Below are the code and all the weights of a small trained network. Each question names an input and a target symbol and asks about switching units off, where a switched-off unit gives its printed mean instead of its output.

import numpy as np


def w(rows, s, z=0):
    codes = np.array(rows[::2]) - 128.0
    scale = np.full(codes.shape[1], s)
    scale[-1] = z or s
    return codes * scale


def softmax(a):
    e = np.exp(a - a.max(-1, keepdims=True))
    return e / e.sum(-1, keepdims=True)


def log_softmax(a):
    a = a - a.max(-1, keepdims=True)
    return a - np.log(np.exp(a).sum(-1, keepdims=True))


def net(x, mask):
    ids = ['αβγδεζθμξπτφψω'.index(c) for c in x.split()]
    T = len(ids)
    res = E[ids] + P[:T]
    u = 0
    for l in range(2):
        r = res
        for j in range(3):
            rows = slice(2 * j, 2 * j + 2)
            q, k, v = (r @ M[l][rows].T for M in (Q, K, V))
            z = softmax(np.where(np.tri(T) > 0, q @ k.T / 2**0.5, -1e9)) @ v
            o = O[l][rows]
            res = res + np.where(mask[u + j], z, o[:, -1]) @ o[:, :-1]
        u += 3
    return log_softmax(res[-1] @ U[:, :-1].T + U[:, -1])


Q, K, V, O = {}, {}, {}, {}
E = w([
[197,107,163,68,175,77,128,119],'α',
[186,135,174,64,139,165,118,62],'β',
[123,170,70,164,113,181,223,131],'γ',
[106,156,113,54,139,156,150,170],'δ',
[201,115,153,153,146,154,198,47],'ε',
[218,157,153,153,128,93,121,120],'ζ',
[5,113,104,167,57,108,43,107],'θ',
[157,141,94,109,150,83,146,213],'μ',
[132,96,110,90,169,154,237,102],'ξ',
[184,206,82,106,132,95,147,41],'π',
[152,75,175,113,152,164,160,199],'τ',
[174,107,94,160,170,93,251,136],'φ',
[167,182,144,143,107,199,131,119],'ψ',
[192,176,156,66,125,109,50,166],'ω',
],0.016)
P = w([
[142,116,133,148,238,143,137,149],'0',
[123,121,148,90,77,135,146,129],'1',
[138,118,132,85,71,127,145,113],'2',
[130,107,124,85,50,135,164,123],'3',
[127,93,124,89,37,134,166,134],'4',
[138,106,125,93,33,122,168,136],'5',
[148,92,123,96,24,127,171,146],'6',
[150,92,121,83,22,125,177,152],'7',
[146,87,124,85,21,117,158,155],'8',
[144,71,120,77,9,126,175,154],'9',
[150,86,134,76,1,121,197,160],'10',
],0.0085)
Q[0] = w([
[198,124,227,139,85,143,142,141],'L0H0',
[105,197,130,203,181,70,130,163],'L0H0',
[215,175,84,132,16,137,175,135],'L0H1',
[123,77,155,2,201,156,122,189],'L0H1',
[143,173,192,153,226,160,112,138],'L0H2',
[68,106,6,131,175,67,174,118],'L0H2',
],0.011)
K[0] = w([
[43,90,91,170,100,98,99,102],'L0H0',
[127,95,131,38,85,136,167,102],'L0H0',
[86,98,96,187,230,105,70,126],'L0H1',
[224,187,114,83,195,132,194,166],'L0H1',
[172,127,147,57,124,104,196,118],'L0H2',
[119,91,179,114,5,148,111,109],'L0H2',
],0.011)
V[0] = w([
[175,196,156,97,168,128,194,149],'L0H0',
[116,113,152,73,102,156,148,72],'L0H0',
[102,182,128,168,91,108,121,91],'L0H1',
[122,154,57,2,153,136,153,150],'L0H1',
[158,115,115,111,166,114,142,112],'L0H2',
[158,182,194,97,101,170,160,149],'L0H2',
],0.0078)
O[0] = w([
[212,207,199,135,104,120,204,151,220],'L0H0',
[120,75,127,72,141,154,184,133,166],'L0H0',
[226,130,23,101,158,115,105,99,29],'L0H1',
[96,217,184,141,67,129,173,106,252],'L0H1',
[199,110,101,132,67,80,174,101,197],'L0H2',
[253,92,207,149,60,188,130,114,161],'L0H2',
],0.0073,0.0028)
Q[1] = w([
[202,141,123,43,44,104,161,186],'L1H0',
[129,160,168,185,113,118,150,73],'L1H0',
[215,140,184,155,183,118,169,81],'L1H1',
[83,113,104,132,153,122,10,50],'L1H1',
[31,95,71,50,128,180,78,96],'L1H2',
[181,85,152,109,98,69,196,184],'L1H2',
],0.011)
K[1] = w([
[90,144,120,173,241,150,70,116],'L1H0',
[187,116,134,90,178,152,163,142],'L1H0',
[177,156,165,139,225,129,138,103],'L1H1',
[161,81,112,108,6,101,111,83],'L1H1',
[102,73,74,63,36,110,137,137],'L1H2',
[99,130,168,196,252,79,127,164],'L1H2',
],0.012)
V[1] = w([
[81,76,185,56,129,127,156,84],'L1H0',
[199,92,105,100,182,199,143,87],'L1H0',
[88,152,91,214,143,226,137,239],'L1H1',
[101,91,85,178,132,125,236,111],'L1H1',
[95,219,76,52,105,127,157,108],'L1H2',
[128,121,115,87,72,254,95,88],'L1H2',
],0.011)
O[1] = w([
[86,129,205,97,116,167,108,72,109],'L1H0',
[98,128,82,90,126,190,108,148,113],'L1H0',
[166,118,166,208,137,153,93,148,42],'L1H1',
[121,111,147,132,249,152,123,104,188],'L1H1',
[112,215,120,137,169,133,106,182,190],'L1H2',
[163,167,165,85,100,185,95,143,1],'L1H2',
],0.015,0.0059)
U = w([
[11,110,177,108,132,41,180,74,122],'α',
[141,143,161,44,124,198,157,114,85],'β',
[221,135,107,160,216,183,114,131,164],'γ',
[152,228,248,135,139,128,197,139,81],'δ',
[118,35,43,78,204,212,100,88,138],'ε',
[170,31,2,132,138,114,97,116,136],'ζ',
[42,124,81,176,136,133,23,92,254],'θ',
[124,151,163,206,142,51,169,136,79],'μ',
[76,156,199,106,225,164,150,74,128],'ξ',
[151,193,79,67,190,114,171,152,128],'π',
[135,41,187,174,123,153,100,79,169],'τ',
[96,68,89,160,230,115,129,88,115],'φ',
[238,108,76,115,119,217,106,145,137],'ψ',
[164,157,142,140,54,92,161,154,72],'ω',
],0.0038,0.0074)

Each question gives the input, a string of symbols that net reads in full, and the target symbol t.
The units are the heads (2 rows each of Q, K, V and O). Each row of codes is followed by its name. A weight is (code - 128) times the scale printed after its matrix; where a second scale follows, it is the last column's (O and U).
mask holds one flag per head, layer by layer. A switched-off head (its flag False) gives its mean, the last column of its rows in O, instead of its output. The means were averaged over made-up inputs and are rounded, as every weight is.
A unit's drop is (log p(t) with every unit on - log p(t) with that unit switched off) / (log p(t) with every unit on - log p(t) with every unit switched off).
The circuit of an input: a set's keep is (log p(t) with only the set's units on - log p(t) with every unit switched off) / (log p(t) with every unit on - log p(t) with every unit switched off). Starting from all 6 units, units are removed one at a time, each time the one whose removal leaves the highest keep (on an exact tie, the one counted first), for as long as the keep stays at least 0.8.
units of the circuit, in order: the units of the circuit, biggest drop first
unit that matters most: the unit with the biggest drop
which heads matter: for each layer, one digit per head in row order, 1 if its drop is at least 0.15 and else 0, layers parted by /
drop of u: that unit's drop, to one decimal
input γ α τ π β ζ, target γ: unit that matters most	L1H1
input γ ω γ μ α, target γ: units of the circuit, in order	[L1H1; L1H0]
input β ω α γ ξ α ζ, target β: units of the circuit, in order	[L1H0; L1H2; L1H1]
input μ θ γ, target γ: units of the circuit, in order	[L0H2; L1H1; L1H2]
input α α β ω α ε α ω μ, target α: which heads matter	010 / 011
input ξ β ε γ, target ξ: which heads matter	010 / 110
input ξ γ α δ ζ α ω, target ξ: which heads matter	010 / 110
input α ξ γ ζ τ, target α: which heads matter	010 / 011
input ε ε π ψ τ α α, target ε: units of the circuit, in order	[L1H0; L1H1; L0H1]
input ξ π ω ξ ξ ε ψ, target ξ: which heads matter	010 / 110
input θ δ τ α α α ω, target ω: units of the circuit, in order	[L1H1; L0H0; L1H0; L1H2]
input ξ τ γ α ψ δ, target ξ: units of the circuit, in order	[L1H1; L0H1; L1H0]
input τ γ ζ ω α θ τ τ, target τ: units of the circuit, in order	[L1H2; L1H1]
input τ γ τ α, target τ: unit that matters most	L1H2
input φ α τ α δ δ τ γ ω ζ τ, target φ: which heads matter	000 / 011
input τ τ α γ β, target τ: which heads matter	010 / 011
input θ μ ε ζ ξ π φ τ τ τ, target τ: which heads matter	100 / 111
input ζ τ β ω τ τ φ, target ζ: which heads matter	010 / 101
input π ω τ ζ α ζ α μ, target π: drop of L1H0	0.2
input μ α ε τ τ α, target μ: drop of L0H0	0.3
input φ α τ δ ζ μ α, target φ: drop of L0H2	0.1
input α ε τ τ ξ ψ, target α: drop of L0H2	0.1
input β β δ π ω φ, target β: unit that matters most	L1H0
